Below is a small trained network, with its code and all its weights. Each question gives an input and a class and asks what happens when units are switched off, that is, made to give their printed mean instead of their output.

import numpy as np


def w(rows, s, z=0):
    codes = np.array(rows[::2]) - 128.0
    scale = np.full(codes.shape[1], s)
    scale[-1] = z or s
    return codes * scale


def norm(h):
    return h / np.sqrt((h * h).mean(-1, keepdims=True) + 1e-5)


def f(y):
    return np.maximum(y, 0)


def log_softmax(a):
    a = a - a.max(-1, keepdims=True)
    return a - np.log(np.exp(a).sum(-1, keepdims=True))


def net(x, mask):
    res = np.array(x, float).reshape(1, 6) / 4 @ E
    u = 0
    for l in range(4):
        y = f(norm(res) @ A[l][:, :-1].T + A[l][:, -1])
        res = res + np.where(mask[u : u + 7], y, B[l][:, -1]) @ B[l][:, :-1]
        u += 7
    return log_softmax(norm(res)[-1] @ U[:, :-1].T + U[:, -1])


A, B = {}, {}
E = w([
[49,223,141],'x0',
[134,161,218],'x1',
[149,97,121],'x2',
[133,105,66],'x3',
[253,108,112],'x4',
[154,61,179],'x5',
],0.0052)
A[0] = w([
[93,107,85,87],'L0N0',
[107,39,126,254],'L0N1',
[162,228,181,50],'L0N2',
[48,130,36,190],'L0N3',
[122,199,37,133],'L0N4',
[196,73,115,149],'L0N5',
[56,85,254,156],'L0N6',
],0.008,0.0039)
B[0] = w([
[146,139,23,149],'L0N0',
[235,163,80,253],'L0N1',
[60,222,31,162],'L0N2',
[90,184,41,222],'L0N3',
[26,193,159,190],'L0N4',
[192,84,1,219],'L0N5',
[194,209,179,247],'L0N6',
],0.0066,0.0052)
A[1] = w([
[54,228,104,70],'L1N0',
[155,185,164,139],'L1N1',
[192,156,122,110],'L1N2',
[150,137,217,40],'L1N3',
[2,70,177,210],'L1N4',
[62,172,137,136],'L1N5',
[90,131,121,2],'L1N6',
],0.0094,0.0062)
B[1] = w([
[31,109,42,255],'L1N0',
[6,169,119,221],'L1N1',
[86,146,152,221],'L1N2',
[221,192,79,150],'L1N3',
[239,198,1,173],'L1N4',
[121,86,28,216],'L1N5',
[132,183,172,128],'L1N6',
],0.0069,0.0043)
A[2] = w([
[67,90,140,203],'L2N0',
[164,179,187,95],'L2N1',
[101,109,119,2],'L2N2',
[95,140,114,2],'L2N3',
[75,145,142,86],'L2N4',
[7,76,107,202],'L2N5',
[159,158,109,139],'L2N6',
],0.012,0.0062)
B[2] = w([
[153,196,17,176],'L2N0',
[81,196,163,181],'L2N1',
[223,226,41,128],'L2N2',
[200,206,137,128],'L2N3',
[146,98,86,156],'L2N4',
[181,254,30,254],'L2N5',
[155,188,195,224],'L2N6',
],0.008,0.005)
A[3] = w([
[155,184,136,221],'L3N0',
[161,110,183,78],'L3N1',
[104,162,60,173],'L3N2',
[150,82,188,68],'L3N3',
[161,248,125,216],'L3N4',
[103,66,173,253],'L3N5',
[177,65,136,66],'L3N6',
],0.013,0.0046)
B[3] = w([
[14,105,176,203],'L3N0',
[62,83,116,135],'L3N1',
[53,195,41,203],'L3N2',
[51,127,71,131],'L3N3',
[1,128,147,254],'L3N4',
[194,235,10,130],'L3N5',
[147,80,34,143],'L3N6',
],0.0067,0.014)
U = w([
[207,109,255,2],'0',
[57,203,40,254],'1',
[169,16,243,2],'2',
[220,78,215,2],'3',
[235,27,51,210],'4',
[104,30,179,2],'5',
[40,173,194,165],'6',
],0.0094,0.0062)

Each question gives the input, the list of numbers given to net, and the class t.
The units are the neurons (one row each of A and B). Each row of codes is followed by its name. A weight is (code - 128) times the scale printed after its matrix; where a second scale follows, it is the last column's (A, B and U).
mask holds one flag per neuron, layer by layer. A switched-off neuron (its flag False) gives its mean, the last column of its row in B, instead of its output. The means were averaged over made-up inputs and are rounded, as every weight is.
A unit's drop is (log p(t) with every unit on - log p(t) with that unit switched off) / (log p(t) with every unit on - log p(t) with every unit switched off).
most important unit: the unit with the biggest drop
top k neurons: the k neurons with the biggest drops, biggest first
k most important neurons of layer l: the k neurons of layer l with the biggest drops, biggest first
drop of u: that unit's drop, to one decimal
input [-1,4,7,-8,8,6], class 6: 2 most important neurons of layer 3 : L3N3, L3N1
input [0,-4,4,7,6,1], class 4: top 2 neurons : L2N5, L3N4
input [1,3,-1,4,3,8], class 6: 3 most important neurons of layer 1 : L1N5, L1N0, L1N2
input [-7,2,8,-7,0,-5], class 4: most important unit : L0N5
input [1,5,3,-6,5,0], class 6: 2 most important neurons of layer 0 : L0N3, L0N4
input [-2,-8,-1,5,-2,6], class 4: 2 most important neurons of layer 1 : L1N1, L1N0
input [-4,3,-7,-7,5,-3], class 6: top 2 neurons : L1N0, L0N4
input [-4,0,-4,-7,8,-4], class 6: top 2 neurons : L1N5, L2N6
input [-2,2,7,1,3,-2], class 4: 2 most important neurons of layer 3 : L3N4, L3N2
input [3,4,8,-5,-1,4], class 6: 2 most important neurons of layer 0 : L0N6, L0N3
input [-5,3,-1,-7,4,7], class 6: top 2 neurons : L1N5, L2N1
input [0,-8,2,4,6,4], class 4: top 2 neurons : L2N5, L3N4
input [-6,3,8,8,0,-3], class 4: top 2 neurons : L2N5, L3N4
input [-2,2,7,-7,-1,8], class 6: most important neuron of layer 0 : L0N6
input [-2,-8,1,-6,4,2], class 4: drop of L2N5 : 0.2
